Below is a small trained network, with its code and all its weights. Each question gives an input and a target symbol and asks what happens when units are switched off, that is, made to give their printed mean instead of their output.

import numpy as np


def w(rows, s, z=0):
    codes = np.array(rows[::2]) - 128.0
    scale = np.full(codes.shape[1], s)
    scale[-1] = z or s
    return codes * scale


def f(y):
    return np.maximum(y, 0)


def softmax(a):
    e = np.exp(a - a.max(-1, keepdims=True))
    return e / e.sum(-1, keepdims=True)


def log_softmax(a):
    a = a - a.max(-1, keepdims=True)
    return a - np.log(np.exp(a).sum(-1, keepdims=True))


def net(x, mask):
    ids = ['βγζηξφψ'.index(c) for c in x.split()]
    T = len(ids)
    res = E[ids] + P[:T]
    r = res
    for j in range(3):
        rows = slice(2 * j, 2 * j + 2)
        q, k, v = (r @ M[0][rows].T for M in (Q, K, V))
        z = softmax(np.where(np.tri(T) > 0, q @ k.T / 2**0.5, -1e9)) @ v
        o = O[0][rows]
        res = res + np.where(mask[j], z, o[:, -1]) @ o[:, :-1]
    y = f(res @ A[0][:, :-1].T + A[0][:, -1])
    res = res + np.where(mask[3:19], y, B[0][:, -1]) @ B[0][:, :-1]
    return log_softmax(res[-1] @ U[:, :-1].T + U[:, -1])


Q, K, V, O, A, B = {}, {}, {}, {}, {}, {}
E = w([
[99,219,171,160,139,152,92,180],'β',
[52,112,143,130,146,172,139,191],'γ',
[120,137,96,137,214,91,204,121],'ζ',
[96,187,91,133,190,67,114,150],'η',
[22,116,172,147,136,75,76,107],'ξ',
[166,83,37,255,75,153,59,99],'φ',
[143,83,162,150,178,69,149,236],'ψ',
],0.0097)
P = w([
[175,155,151,2,24,152,48,142],'0',
[75,130,87,210,208,108,134,182],'1',
[76,130,94,211,210,106,132,186],'2',
[70,131,107,214,209,108,132,188],'3',
[68,137,105,222,206,106,133,189],'4',
[65,140,102,223,207,113,135,193],'5',
[59,144,110,223,207,120,129,192],'6',
[58,144,107,229,209,121,130,190],'7',
[57,147,108,233,209,122,134,185],'8',
[56,152,112,231,211,122,126,191],'9',
[49,153,108,229,208,124,124,191],'10',
],0.0054)
Q[0] = w([
[44,136,120,210,110,202,41,151],'head 1',
[147,107,188,93,21,223,44,90],'head 1',
[52,83,127,201,173,173,140,222],'head 2',
[195,93,176,2,51,214,182,38],'head 2',
[30,125,52,246,228,129,116,224],'head 3',
[66,215,87,207,187,73,43,161],'head 3',
],0.0081)
K[0] = w([
[179,119,156,20,62,157,81,113],'head 1',
[51,189,224,55,147,137,150,165],'head 1',
[161,73,112,138,22,185,81,122],'head 2',
[104,155,115,145,254,81,163,99],'head 2',
[151,175,131,105,24,112,7,99],'head 3',
[163,137,98,132,12,135,1,69],'head 3',
],0.0087)
V[0] = w([
[94,114,176,163,234,14,109,235],'head 1',
[39,194,121,131,247,89,219,173],'head 1',
[184,83,23,223,108,143,106,78],'head 2',
[28,209,204,98,187,151,161,193],'head 2',
[128,43,44,209,98,100,107,77],'head 3',
[3,105,213,38,186,38,153,115],'head 3',
],0.0054)
O[0] = w([
[211,104,163,36,226,61,40,164,254],'head 1',
[217,155,79,9,205,74,177,55,207],'head 1',
[182,193,55,114,51,27,128,86,87],'head 2',
[83,126,194,103,239,200,135,122,197],'head 2',
[152,2,114,39,112,169,167,127,77],'head 3',
[20,137,150,157,150,59,94,86,87],'head 3',
],0.0052,0.0035)
A[0] = w([
[106,163,153,201,131,227,131,182,218],'neuron 1',
[134,176,133,202,80,139,135,148,166],'neuron 2',
[130,41,189,76,164,124,150,158,185],'neuron 3',
[238,109,99,84,164,12,111,180,166],'neuron 4',
[221,112,98,10,125,95,210,80,204],'neuron 5',
[57,157,162,218,119,107,94,105,98],'neuron 6',
[166,193,67,93,123,46,109,86,190],'neuron 7',
[254,41,129,13,146,91,178,159,206],'neuron 8',
[87,5,182,117,178,238,141,126,144],'neuron 9',
[72,118,99,129,120,21,60,74,162],'neuron 10',
[96,184,165,217,128,113,105,105,106],'neuron 11',
[199,134,97,32,125,84,221,62,191],'neuron 12',
[96,78,128,114,133,224,154,175,243],'neuron 13',
[99,99,175,86,168,125,124,17,123],'neuron 14',
[149,86,120,130,123,105,186,208,205],'neuron 15',
[189,206,70,106,132,72,122,73,253],'neuron 16',
],0.006,0.002)
B[0] = w([
[199,136,129,194,164,183,126,156,254],'neuron 1',
[174,176,101,182,69,118,156,129,174],'neuron 2',
[173,48,114,121,103,157,96,102,211],'neuron 3',
[144,164,117,21,58,91,92,64,234],'neuron 4',
[115,97,238,178,110,241,205,45,154],'neuron 5',
[140,122,215,219,101,84,149,107,193],'neuron 6',
[28,182,57,48,138,129,199,145,178],'neuron 7',
[186,93,236,83,54,149,108,1,184],'neuron 8',
[74,16,50,60,167,193,136,163,209],'neuron 9',
[25,85,109,122,91,36,169,197,174],'neuron 10',
[156,164,224,201,95,64,131,95,187],'neuron 11',
[80,132,195,162,117,247,224,63,152],'neuron 12',
[173,69,51,106,179,198,91,170,210],'neuron 13',
[65,60,126,186,34,103,216,136,161],'neuron 14',
[160,122,100,88,107,147,105,79,195],'neuron 15',
[66,221,90,88,120,134,195,131,186],'neuron 16',
],0.0059,0.005)
U = w([
[226,254,237,216,177,124,94,139,160],'β',
[115,27,50,111,208,227,109,194,228],'γ',
[108,136,206,95,102,205,244,27,150],'ζ',
[62,226,19,30,145,43,106,183,129],'η',
[36,39,203,189,86,27,135,129,4],'ξ',
[178,120,72,185,55,130,160,134,31],'φ',
[233,71,184,59,116,84,10,77,165],'ψ',
],0.0056,0.0015)

Each question gives the input, a string of symbols that net reads in full, and the target symbol t.
The units are the heads (2 rows each of Q, K, V and O) and the neurons (one row each of A and B). Each row of codes is followed by its name. A weight is (code - 128) times the scale printed after its matrix; where a second scale follows, it is the last column's (O, A, B and U).
mask holds one flag per unit, heads first, then neurons. A switched-off unit (its flag False) gives its mean, the last column of its rows in O or B, instead of its output. The means were averaged over made-up inputs and are rounded, as every weight is.
A unit's drop is (log p(t) with every unit on - log p(t) with that unit switched off) / (log p(t) with every unit on - log p(t) with every unit switched off).
The circuit of an input: a set's keep is (log p(t) with only the set's units on - log p(t) with every unit switched off) / (log p(t) with every unit on - log p(t) with every unit switched off). Starting from the 12 units with the biggest drops (on a tie, the unit counted first), units are removed one at a time, each time the one whose removal leaves the highest keep (on an exact tie, the one counted first), for as long as the keep stays at least 0.8.
units of the circuit, in order: the units of the circuit, biggest drop first
unit that matters most: the unit with the biggest drop
top k neurons: the k neurons with the biggest drops, biggest first
which heads matter: for each layer, one digit per head in row order, 1 if its drop is at least 0.15 and else 0, layers parted by /
drop when u is switched off: that unit's drop, to one decimal
input ζ β ψ β ψ β η ζ ψ φ, target ζ: which heads matter => 111
input ζ γ β η η, target η: units of the circuit, in order => head 1; neuron 7; neuron 16
input ψ φ γ γ γ η η γ β β, target ψ: unit that matters most => head 3
input φ β γ ψ β γ η ψ ψ, target φ: units of the circuit, in order => head 2; head 1; head 3
input γ ξ η, target η: which heads matter => 101
input η φ φ γ η γ η β ψ φ, target η: units of the circuit, in order => head 2; neuron 7
input ψ ζ ξ β γ η η η γ φ, target ψ: which heads matter => 111
input γ η η ξ γ ξ ξ, target ξ: units of the circuit, in order => head 3; neuron 10; neuron 6
input β φ γ γ, target β: which heads matter => 111
input η β γ γ η ζ φ ζ γ ζ, target η: which heads matter => 110
input η ζ ξ ψ φ ψ η ξ, target η: which heads matter => 010
input γ φ ξ, target γ: which heads matter => 101
input η ζ η β ψ φ β β, target η: which heads matter => 010
input β γ γ γ ξ β ψ ψ ψ γ φ, target β: unit that matters most => head 3
input β γ γ γ η γ η ζ γ φ ψ, target β: which heads matter => 101
input ζ β ξ ξ γ ξ φ β η η, target ζ: top 3 neurons => neuron 5; neuron 12; neuron 8
input ψ φ γ η γ γ, target ψ: which heads matter => 011
input η γ φ ξ β ζ, target η: which heads matter => 110
input ξ ξ φ ζ γ γ ψ ζ ζ η, target ξ: top 3 neurons => neuron 10; neuron 6; neuron 11
input ψ ζ ξ φ η ψ η γ η γ ξ, target ψ: top 2 neurons => neuron 8; neuron 4
input η η γ γ γ φ ζ ξ η β β, target η: drop when head 2 is switched off => 1.2
input ψ ψ η ζ φ γ η γ, target ψ: drop when neuron 8 is switched off => 0.3
